Below are the code and all the weights of a small trained network. Each question names an input and a class and asks about switching units off, where a switched-off unit gives its printed mean instead of its output.

import numpy as np


def w(rows, s, z=0):
    codes = np.array(rows[::2]) - 128.0
    scale = np.full(codes.shape[1], s)
    scale[-1] = z or s
    return codes * scale


def norm(h):
    return h / np.sqrt((h * h).mean(-1, keepdims=True) + 1e-5)


def f(y):
    return y / 2 * (1 + np.tanh(0.7978845608 * (y + 0.044715 * y**3)))


def log_softmax(a):
    a = a - a.max(-1, keepdims=True)
    return a - np.log(np.exp(a).sum(-1, keepdims=True))


def net(x, mask):
    res = np.array(x, float).reshape(1, 8) / 4 @ E
    u = 0
    for l in range(2):
        y = f(norm(res) @ A[l][:, :-1].T + A[l][:, -1])
        res = res + np.where(mask[u : u + 15], y, B[l][:, -1]) @ B[l][:, :-1]
        u += 15
    return log_softmax(norm(res)[-1] @ U[:, :-1].T + U[:, -1])


A, B = {}, {}
E = w([
[206,93,110,111],'x0',
[140,126,69,190],'x1',
[154,185,25,114],'x2',
[147,118,142,187],'x3',
[185,211,168,100],'x4',
[77,254,120,103],'x5',
[192,60,80,30],'x6',
[251,106,156,126],'x7',
],0.006)
A[0] = w([
[40,112,158,47,151],'L0N1',
[43,83,135,59,196],'L0N2',
[136,152,178,118,20],'L0N3',
[225,244,105,66,67],'L0N4',
[217,59,94,95,168],'L0N5',
[83,65,96,151,144],'L0N6',
[203,215,96,111,40],'L0N7',
[24,149,95,199,95],'L0N8',
[199,237,71,3,203],'L0N9',
[195,145,178,178,155],'L0N10',
[106,58,19,80,203],'L0N11',
[64,63,120,177,26],'L0N12',
[237,255,125,70,168],'L0N13',
[164,118,138,171,2],'L0N14',
[65,149,223,120,190],'L0N15',
],0.0087,0.0032)
B[0] = w([
[19,216,152,79,171],'L0N1',
[57,154,84,112,174],'L0N2',
[193,223,130,187,123],'L0N3',
[151,72,60,177,201],'L0N4',
[120,110,112,213,192],'L0N5',
[183,139,52,113,149],'L0N6',
[115,73,132,158,161],'L0N7',
[94,72,170,150,175],'L0N8',
[99,43,84,199,255],'L0N9',
[76,150,183,3,162],'L0N10',
[162,66,34,161,188],'L0N11',
[136,200,83,170,140],'L0N12',
[138,13,141,235,234],'L0N13',
[103,147,142,139,118],'L0N14',
[95,252,171,136,186],'L0N15',
],0.0064,0.0073)
A[1] = w([
[69,192,121,56,147],'L1N1',
[78,96,202,123,158],'L1N2',
[127,23,254,182,192],'L1N3',
[21,124,63,174,213],'L1N4',
[160,161,164,138,9],'L1N5',
[197,146,33,202,215],'L1N6',
[136,228,172,169,219],'L1N7',
[204,31,75,170,152],'L1N8',
[25,9,170,212,137],'L1N9',
[51,88,134,109,4],'L1N10',
[178,230,69,182,115],'L1N11',
[103,176,161,152,86],'L1N12',
[98,22,164,118,69],'L1N13',
[34,100,119,204,107],'L1N14',
[159,202,165,104,86],'L1N15',
],0.0075,0.0024)
B[1] = w([
[135,219,118,84,150],'L1N1',
[51,162,162,110,155],'L1N2',
[89,183,156,157,214],'L1N3',
[142,124,71,73,234],'L1N4',
[162,127,129,136,114],'L1N5',
[130,3,77,150,209],'L1N6',
[162,78,138,64,162],'L1N7',
[118,90,137,152,241],'L1N8',
[80,132,130,103,254],'L1N9',
[111,142,109,132,131],'L1N10',
[177,47,90,142,130],'L1N11',
[214,120,137,79,138],'L1N12',
[116,112,119,186,156],'L1N13',
[81,143,127,81,207],'L1N14',
[189,123,127,163,125],'L1N15',
],0.0078,0.0073)
U = w([
[64,162,72,109,238],'0',
[163,28,7,185,207],'1',
[131,172,152,121,2],'2',
],0.013,0.0029)

Each question gives the input, the list of numbers given to net, and the class t.
The units are the neurons (one row each of A and B). Each row of codes is followed by its name. A weight is (code - 128) times the scale printed after its matrix; where a second scale follows, it is the last column's (A, B and U).
mask holds one flag per neuron, layer by layer. A switched-off neuron (its flag False) gives its mean, the last column of its row in B, instead of its output. The means were averaged over made-up inputs and are rounded, as every weight is.
A unit's drop is (log p(t) with every unit on - log p(t) with that unit switched off) / (log p(t) with every unit on - log p(t) with every unit switched off).
The circuit of an input: a set's keep is (log p(t) with only the set's units on - log p(t) with every unit switched off) / (log p(t) with every unit on - log p(t) with every unit switched off). Starting from the 12 units with the biggest drops (on a tie, the unit counted first), units are removed one at a time, each time the one whose removal leaves the highest keep (on an exact tie, the one counted first), for as long as the keep stays at least 0.8.
circuit, biggest first: the units of the circuit, biggest drop first
unit that matters most: the unit with the biggest drop
k most important neurons: the k neurons with the biggest drops, biggest first
top k neurons in layer l: the k neurons of layer l with the biggest drops, biggest first
drop of u: that unit's drop, to one decimal
input [-4,6,4,1,8,-7,-2,-7], class 0: unit that matters most	L0N8
input [1,-2,3,-6,1,-4,-7,7], class 2: circuit, biggest first	L0N10, L1N6
input [8,-3,-5,-1,-4,0,0,4], class 2: circuit, biggest first	L0N4, L0N9, L1N6, L0N13
input [6,-8,-4,3,8,6,-2,6], class 1: 3 most important neurons	L0N13, L0N4, L0N1
input [-7,4,6,-1,8,0,-5,-1], class 1: top 2 neurons in layer 0	L0N1, L0N4
input [-2,-2,-6,-7,-3,-5,1,8], class 2: top 3 neurons in layer 0	L0N9, L0N4, L0N13
input [2,-8,6,7,7,1,-7,1], class 1: 2 most important neurons	L0N4, L0N1
input [-7,4,-5,6,2,-4,6,4], class 0: top 2 neurons in layer 1	L1N3, L1N6
input [-3,-7,-6,8,1,7,6,-8], class 2: top 2 neurons in layer 0	L0N15, L0N9
input [0,1,-1,2,-3,6,-2,0], class 2: drop of L0N4	0.2
input [0,-5,5,-7,4,6,-6,2], class 1: drop of L0N4	0.4
input [-5,4,6,5,4,5,-8,4], class 1: drop of L1N11	0.2
input [-6,-3,1,8,-3,-8,-8,2], class 0: drop of L0N15	0.0
input [-2,8,-3,6,5,-6,-6,3], class 2: unit that matters most	L0N10
